Here is a tiny trained network, its code and every weight. The questions are about switching its units off for an input and a target symbol, where a switched-off unit gives its printed mean instead of its output.

import numpy as np


def w(rows, s, z=0):
    codes = np.array(rows[::2]) - 128.0
    scale = np.full(codes.shape[1], s)
    scale[-1] = z or s
    return codes * scale


def norm(h):
    return h / np.sqrt((h * h).mean(-1, keepdims=True) + 1e-5)


def f(y):
    return np.maximum(y, 0)


def softmax(a):
    e = np.exp(a - a.max(-1, keepdims=True))
    return e / e.sum(-1, keepdims=True)


def log_softmax(a):
    a = a - a.max(-1, keepdims=True)
    return a - np.log(np.exp(a).sum(-1, keepdims=True))


def net(x, mask):
    ids = ['ΞΩαγδεζηλμπτφ'.index(c) for c in x.split()]
    T = len(ids)
    res = E[ids] + P[:T]
    r = norm(res)
    for j in range(3):
        rows = slice(3 * j, 3 * j + 3)
        q, k, v = (r @ M[0][rows].T for M in (Q, K, V))
        z = softmax(np.where(np.tri(T) > 0, q @ k.T / 3**0.5, -1e9)) @ v
        o = O[0][rows]
        res = res + np.where(mask[j], z, o[:, -1]) @ o[:, :-1]
    y = f(norm(res) @ A[0][:, :-1].T + A[0][:, -1])
    res = res + np.where(mask[3:11], y, B[0][:, -1]) @ B[0][:, :-1]
    return log_softmax(norm(res)[-1] @ U[:, :-1].T + U[:, -1])


Q, K, V, O, A, B = {}, {}, {}, {}, {}, {}
E = w([
[211,123,70,191,120,96],'Ξ',
[97,152,71,133,73,218],'Ω',
[160,32,120,158,154,181],'α',
[175,167,21,105,97,79],'γ',
[119,129,85,41,162,84],'δ',
[26,120,118,118,75,47],'ε',
[53,156,117,70,169,199],'ζ',
[165,125,152,128,250,162],'η',
[178,73,93,156,133,71],'λ',
[47,146,80,146,30,130],'μ',
[128,142,179,237,158,72],'π',
[53,21,151,107,142,173],'τ',
[130,47,163,145,198,43],'φ',
],0.019)
P = w([
[184,66,133,108,105,146],'0',
[108,72,20,205,172,126],'1',
[120,194,169,255,129,135],'2',
[237,140,230,57,1,170],'3',
[168,3,99,30,45,183],'4',
[3,148,88,238,200,173],'5',
],0.0084)
Q[0] = w([
[80,153,136,116,182,85],'head 1',
[130,113,168,96,178,178],'head 1',
[147,105,157,139,169,115],'head 1',
[105,111,88,154,126,96],'head 2',
[74,101,24,161,210,126],'head 2',
[81,164,122,200,160,137],'head 2',
[148,65,126,53,72,145],'head 3',
[90,113,81,138,179,116],'head 3',
[187,170,250,77,69,125],'head 3',
],0.018)
K[0] = w([
[62,161,135,123,167,79],'head 1',
[110,97,164,89,170,174],'head 1',
[166,93,179,173,212,93],'head 1',
[144,148,186,106,124,158],'head 2',
[193,152,255,94,48,126],'head 2',
[185,107,133,25,86,128],'head 2',
[89,202,92,180,194,107],'head 3',
[202,164,180,84,128,120],'head 3',
[75,44,4,191,190,135],'head 3',
],0.014)
V[0] = w([
[90,15,133,71,201,108],'head 1',
[87,121,44,117,79,112],'head 1',
[118,99,68,188,116,122],'head 1',
[161,22,125,166,99,219],'head 2',
[1,94,189,163,119,61],'head 2',
[199,92,180,121,153,43],'head 2',
[61,161,168,114,228,171],'head 3',
[160,168,113,247,131,166],'head 3',
[100,39,144,177,161,196],'head 3',
],0.0086)
O[0] = w([
[165,174,197,147,161,128,255],'head 1',
[107,138,168,91,71,122,194],'head 1',
[132,116,166,136,76,153,155],'head 1',
[125,54,161,46,123,167,159],'head 2',
[114,228,204,167,99,170,157],'head 2',
[149,147,199,101,102,67,142],'head 2',
[105,176,93,106,214,84,124],'head 3',
[88,52,115,254,148,81,8],'head 3',
[20,111,135,141,186,133,137],'head 3',
],0.0098,0.0057)
A[0] = w([
[232,95,187,162,220,167,89],'neuron 1',
[173,116,138,147,147,39,171],'neuron 2',
[135,8,188,91,49,162,3],'neuron 3',
[188,127,174,176,186,163,98],'neuron 4',
[119,111,103,95,124,50,187],'neuron 5',
[162,156,198,117,69,146,11],'neuron 6',
[182,99,130,52,129,191,36],'neuron 7',
[172,97,84,95,153,74,91],'neuron 8',
],0.013,0.0052)
B[0] = w([
[3,46,71,22,46,37,235],'neuron 1',
[194,204,59,237,140,98,207],'neuron 2',
[211,242,198,166,172,151,253],'neuron 3',
[39,134,1,128,96,139,198],'neuron 4',
[190,148,179,46,119,84,225],'neuron 5',
[145,11,137,128,90,42,234],'neuron 6',
[172,119,106,114,141,231,237],'neuron 7',
[161,75,148,216,183,148,196],'neuron 8',
],0.0078,0.0053)
U = w([
[85,76,131,94,168,43,77],'Ξ',
[69,186,164,105,170,231,214],'Ω',
[47,170,33,89,190,140,160],'α',
[157,88,164,175,152,142,151],'γ',
[50,147,207,54,88,75,59],'δ',
[50,215,138,126,30,175,75],'ε',
[158,166,191,92,197,120,252],'ζ',
[69,181,122,222,151,128,228],'η',
[90,150,96,161,78,254,107],'λ',
[171,154,41,21,63,131,47],'μ',
[94,9,102,94,103,200,88],'π',
[183,123,97,184,118,189,135],'τ',
[87,47,225,81,159,183,75],'φ',
],0.01,0.004)

Each question gives the input, a string of symbols that net reads in full, and the target symbol t.
The units are the heads (3 rows each of Q, K, V and O) and the neurons (one row each of A and B). Each row of codes is followed by its name. A weight is (code - 128) times the scale printed after its matrix; where a second scale follows, it is the last column's (O, A, B and U).
mask holds one flag per unit, heads first, then neurons. A switched-off unit (its flag False) gives its mean, the last column of its rows in O or B, instead of its output. The means were averaged over made-up inputs and are rounded, as every weight is.
A unit's drop is (log p(t) with every unit on - log p(t) with that unit switched off) / (log p(t) with every unit on - log p(t) with every unit switched off).
The circuit of an input: a set's keep is (log p(t) with only the set's units on - log p(t) with every unit switched off) / (log p(t) with every unit on - log p(t) with every unit switched off). Starting from all 11 units, units are removed one at a time, each time the one whose removal leaves the highest keep (on an exact tie, the one counted first), for as long as the keep stays at least 0.8.
units of the circuit, in order: the units of the circuit, biggest drop first
unit that matters most: the unit with the biggest drop
k most important neurons: the k neurons with the biggest drops, biggest first
heads that matter: for each layer, one digit per head in row order, 1 if its drop is at least 0.15 and else 0, layers parted by /
input λ η δ δ Ω η, target μ: heads that matter => 001
input π δ δ, target η: heads that matter => 001
input φ λ δ φ δ τ, target δ: unit that matters most => head 2
input ε φ λ ε ε η, target ε: units of the circuit, in order => (head 2; head 3; neuron 1)
input δ ζ γ ζ λ Ω, target α: heads that matter => 011
input ζ α ζ π, target φ: heads that matter => 011
input ε δ δ η, target μ: heads that matter => 001
input τ ε δ, target Ω: units of the circuit, in order => (head 2; head 3)
input ε α ζ δ, target φ: units of the circuit, in order => (head 3; head 2)
input π δ τ ε δ π, target ε: units of the circuit, in order => (head 3; neuron 4)
input ζ δ τ, target α: units of the circuit, in order => (head 3; head 2)
input Ξ π δ ζ, target η: units of the circuit, in order => (head 3; head 2)
input τ δ δ γ γ δ, target τ: units of the circuit, in order => (head 3; head 2; neuron 8)
input Ξ γ ζ λ ζ, target α: units of the circuit, in order => (head 3)
input δ ε δ δ η, target α: 3 most important neurons => (neuron 4; neuron 1; neuron 5)
input δ λ δ φ, target Ξ: units of the circuit, in order => (neuron 1; head 1)
input ζ δ α, target α: heads that matter => 001
input π δ δ α, target μ: units of the circuit, in order => (neuron 1; head 3)
input ζ φ ε ε η, target α: heads that matter => 100
input δ ζ ε δ, target α: heads that matter => 011
